Below is a small trained network, with its code and all its weights. Each question gives an input and a target symbol and asks what happens when units are switched off, that is, made to give their printed mean instead of their output.

import numpy as np


def w(rows, s, z=0):
    codes = np.array(rows[::2]) - 128.0
    scale = np.full(codes.shape[1], s)
    scale[-1] = z or s
    return codes * scale


def softmax(a):
    e = np.exp(a - a.max(-1, keepdims=True))
    return e / e.sum(-1, keepdims=True)


def log_softmax(a):
    a = a - a.max(-1, keepdims=True)
    return a - np.log(np.exp(a).sum(-1, keepdims=True))


def net(x, mask):
    ids = ['ΓΔΘΛΞΠΩαβεμτφ'.index(c) for c in x.split()]
    T = len(ids)
    res = E[ids] + P[:T]
    u = 0
    for l in range(3):
        r = res
        for j in range(3):
            rows = slice(3 * j, 3 * j + 3)
            q, k, v = (r @ M[l][rows].T for M in (Q, K, V))
            z = softmax(np.where(np.tri(T) > 0, q @ k.T / 3**0.5, -1e9)) @ v
            o = O[l][rows]
            res = res + np.where(mask[u + j], z, o[:, -1]) @ o[:, :-1]
        u += 3
    return log_softmax(res[-1] @ U[:, :-1].T + U[:, -1])


Q, K, V, O = {}, {}, {}, {}
E = w([
[95,87,188,252,195],'Γ',
[125,111,144,147,66],'Δ',
[107,192,98,96,13],'Θ',
[77,115,149,73,227],'Λ',
[155,115,239,147,196],'Ξ',
[185,29,38,126,150],'Π',
[130,152,161,23,126],'Ω',
[171,78,16,212,109],'α',
[48,109,111,235,49],'β',
[70,242,67,145,193],'ε',
[241,84,32,153,99],'μ',
[184,81,213,156,26],'τ',
[210,124,148,47,97],'φ',
],0.017)
P = w([
[254,216,81,220,211],'0',
[82,122,103,104,128],'1',
[83,105,107,105,115],'2',
[70,99,118,89,109],'3',
[64,91,123,81,99],'4',
[59,83,125,74,95],'5',
[63,74,128,70,88],'6',
[58,70,132,74,91],'7',
[48,70,135,74,97],'8',
],0.0077)
Q[0] = w([
[134,165,130,94,94],'0.h1',
[26,91,128,45,177],'0.h1',
[127,212,46,139,129],'0.h1',
[132,103,145,117,134],'0.h2',
[116,171,67,171,178],'0.h2',
[112,170,222,111,131],'0.h2',
[186,70,121,94,91],'0.h3',
[165,11,65,122,166],'0.h3',
[123,108,214,133,188],'0.h3',
],0.012)
K[0] = w([
[87,138,84,71,101],'0.h1',
[78,202,209,86,178],'0.h1',
[121,177,42,174,134],'0.h1',
[162,129,138,126,141],'0.h2',
[77,206,77,170,216],'0.h2',
[100,117,198,104,115],'0.h2',
[220,121,140,86,147],'0.h3',
[169,133,132,133,250],'0.h3',
[100,105,193,109,145],'0.h3',
],0.013)
V[0] = w([
[98,2,89,178,170],'0.h1',
[59,222,156,172,147],'0.h1',
[150,172,241,146,145],'0.h1',
[232,185,147,132,110],'0.h2',
[64,79,234,57,98],'0.h2',
[171,158,155,88,160],'0.h2',
[219,50,200,50,153],'0.h3',
[149,181,145,148,186],'0.h3',
[93,134,96,180,205],'0.h3',
],0.0052)
O[0] = w([
[88,32,187,86,207,218],'0.h1',
[127,230,112,120,38,80],'0.h1',
[176,130,144,254,111,82],'0.h1',
[180,119,186,207,114,168],'0.h2',
[96,50,218,76,192,2],'0.h2',
[144,179,180,115,187,100],'0.h2',
[168,142,128,84,241,92],'0.h3',
[134,76,8,119,159,162],'0.h3',
[129,43,156,136,143,232],'0.h3',
],0.0047,0.0019)
Q[1] = w([
[208,88,98,116,79],'1.h1',
[160,117,40,248,210],'1.h1',
[117,217,54,130,119],'1.h1',
[160,166,125,112,91],'1.h2',
[121,172,222,161,145],'1.h2',
[168,145,108,143,184],'1.h2',
[87,158,122,111,62],'1.h3',
[117,177,97,103,172],'1.h3',
[78,190,250,94,147],'1.h3',
],0.013)
K[1] = w([
[247,161,112,120,124],'1.h1',
[132,167,130,203,168],'1.h1',
[97,181,81,142,102],'1.h1',
[125,135,147,96,123],'1.h2',
[112,144,208,140,140],'1.h2',
[155,154,86,133,196],'1.h2',
[48,196,120,126,90],'1.h3',
[150,170,80,102,151],'1.h3',
[71,113,196,46,160],'1.h3',
],0.014)
V[1] = w([
[148,221,235,143,94],'1.h1',
[133,178,80,2,124],'1.h1',
[254,144,101,85,72],'1.h1',
[173,165,141,65,61],'1.h2',
[190,125,156,212,102],'1.h2',
[96,105,146,141,184],'1.h2',
[134,222,220,89,151],'1.h3',
[26,152,144,201,96],'1.h3',
[167,7,174,115,133],'1.h3',
],0.0081)
O[1] = w([
[229,195,178,16,22,96],'1.h1',
[74,218,126,122,151,94],'1.h1',
[37,205,255,102,131,139],'1.h1',
[102,95,50,129,122,60],'1.h2',
[108,126,166,174,100,238],'1.h2',
[171,135,137,148,152,90],'1.h2',
[133,64,181,113,174,4],'1.h3',
[199,177,78,169,165,188],'1.h3',
[57,162,86,40,106,115],'1.h3',
],0.0075,0.0036)
Q[2] = w([
[197,132,105,128,174],'2.h1',
[98,1,114,92,112],'2.h1',
[96,94,81,128,191],'2.h1',
[78,146,227,157,123],'2.h2',
[74,110,91,60,128],'2.h2',
[84,113,135,184,143],'2.h2',
[65,162,137,49,143],'2.h3',
[147,185,123,98,146],'2.h3',
[134,116,46,78,135],'2.h3',
],0.0093)
K[2] = w([
[202,133,72,185,202],'2.h1',
[154,59,157,110,174],'2.h1',
[140,75,87,79,192],'2.h1',
[50,135,150,138,103],'2.h2',
[105,94,152,90,141],'2.h2',
[105,118,166,214,127],'2.h2',
[87,96,104,8,126],'2.h3',
[126,168,111,85,122],'2.h3',
[254,137,106,98,235],'2.h3',
],0.0095)
V[2] = w([
[139,104,8,25,109],'2.h1',
[123,57,155,122,162],'2.h1',
[30,129,166,109,34],'2.h1',
[106,156,132,145,143],'2.h2',
[52,108,37,101,57],'2.h2',
[160,207,195,249,148],'2.h2',
[168,129,71,43,191],'2.h3',
[159,140,126,102,210],'2.h3',
[241,180,254,165,214],'2.h3',
],0.0053)
O[2] = w([
[176,184,111,194,119,46],'2.h1',
[117,161,132,100,80,140],'2.h1',
[119,95,143,157,87,113],'2.h1',
[134,111,133,142,143,141],'2.h2',
[213,138,177,34,194,142],'2.h2',
[123,97,134,165,106,249],'2.h2',
[52,37,107,81,96,4],'2.h3',
[100,106,98,94,127,74],'2.h3',
[151,112,100,3,187,174],'2.h3',
],0.0059,0.0036)
U = w([
[166,122,101,93,131,75],'Γ',
[150,140,135,100,116,243],'Δ',
[168,111,239,111,231,136],'Θ',
[88,114,59,92,74,90],'Λ',
[142,135,115,61,122,117],'Ξ',
[40,98,127,124,222,247],'Π',
[96,243,97,83,40,99],'Ω',
[91,109,83,182,44,13],'α',
[152,232,113,116,200,255],'β',
[142,1,149,154,133,18],'ε',
[46,148,216,172,155,73],'μ',
[124,44,166,94,18,31],'τ',
[50,210,210,58,171,194],'φ',
],0.008,0.0042)

Each question gives the input, a string of symbols that net reads in full, and the target symbol t.
The units are the heads (3 rows each of Q, K, V and O). Each row of codes is followed by its name. A weight is (code - 128) times the scale printed after its matrix; where a second scale follows, it is the last column's (O and U).
mask holds one flag per head, layer by layer. A switched-off head (its flag False) gives its mean, the last column of its rows in O, instead of its output. The means were averaged over made-up inputs and are rounded, as every weight is.
A unit's drop is (log p(t) with every unit on - log p(t) with that unit switched off) / (log p(t) with every unit on - log p(t) with every unit switched off).
The circuit of an input: a set's keep is (log p(t) with only the set's units on - log p(t) with every unit switched off) / (log p(t) with every unit on - log p(t) with every unit switched off). Starting from all 9 units, units are removed one at a time, each time the one whose removal leaves the highest keep (on an exact tie, the one counted first), for as long as the keep stays at least 0.8.
units of the circuit, in order: the units of the circuit, biggest drop first
unit that matters most: the unit with the biggest drop
which heads matter: for each layer, one digit per head in row order, 1 if its drop is at least 0.15 and else 0, layers parted by /
input Ω Π α Λ μ, target Ω: unit that matters most => 1.h1
input μ μ Ω, target φ: which heads matter => 000 / 101 / 000
input β Δ μ Ξ ε ε α, target β: units of the circuit, in order => (1.h3 2.h3 0.h3)
input ε Θ μ τ μ, target ε: units of the circuit, in order => (0.h1 1.h3 0.h2)
input τ Δ Π α, target τ: units of the circuit, in order => (1.h1 0.h1 0.h2)
input ε Λ β ε φ Γ Λ ε μ, target ε: units of the circuit, in order => (1.h3 0.h1)
input τ ε Π, target τ: which heads matter => 000 / 101 / 100
input μ μ Θ Δ, target μ: which heads matter => 000 / 100 / 001
input Θ Λ β Λ Γ φ Ω μ, target Θ: units of the circuit, in order => (1.h3 0.h1 1.h1)
input μ Γ Θ Ξ Π Ω Ω Π Π, target μ: which heads matter => 000 / 100 / 000
input Ξ μ Ξ Ξ Ω α, target Ξ: which heads matter => 100 / 110 / 011
input Λ μ Λ Ξ τ β μ, target Λ: units of the circuit, in order => (1.h3 2.h3 1.h2)
input Ω α Π, target Ω: which heads matter => 100 / 101 / 000
input Θ Λ Δ Ω Θ β Λ Θ μ, target Θ: unit that matters most => 1.h3
input Λ τ Ω Γ τ α μ, target Λ: units of the circuit, in order => (1.h3 0.h1 2.h3 0.h3)
input Γ Ξ Λ Γ, target ε: which heads matter => 000 / 100 / 010
input β μ μ Δ ε Ξ β Λ ε, target β: units of the circuit, in order => (1.h3 1.h1 0.h1)
input ε Π μ α μ τ Π, target ε: units of the circuit, in order => (0.h1 1.h3 0.h2)
input τ β Θ μ, target τ: units of the circuit, in order => (1.h1 0.h1 2.h1)
input μ τ τ Π μ β τ τ μ, target μ: units of the circuit, in order => (1.h1 2.h3)
input τ φ α Λ φ, target φ: which heads matter => 000 / 100 / 000
input α Θ Ω μ, target α: which heads matter => 010 / 101 / 000
input β μ Δ, target μ: units of the circuit, in order => (1.h1)
input μ Ξ φ α, target μ: units of the circuit, in order => (1.h1 2.h3)
input Θ Ξ Ω Θ τ μ Π β α, target Θ: which heads matter => 110 / 101 / 000
input Ω Λ Θ ε Π, target Ω: which heads matter => 000 / 101 / 000
input φ ε ε Θ Π, target φ: which heads matter => 000 / 101 / 000
input φ τ φ Ω Γ Π, target φ: which heads matter => 000 / 100 / 000
input Π μ Λ Π α Δ Π, target Π: which heads matter => 100 / 100 / 000
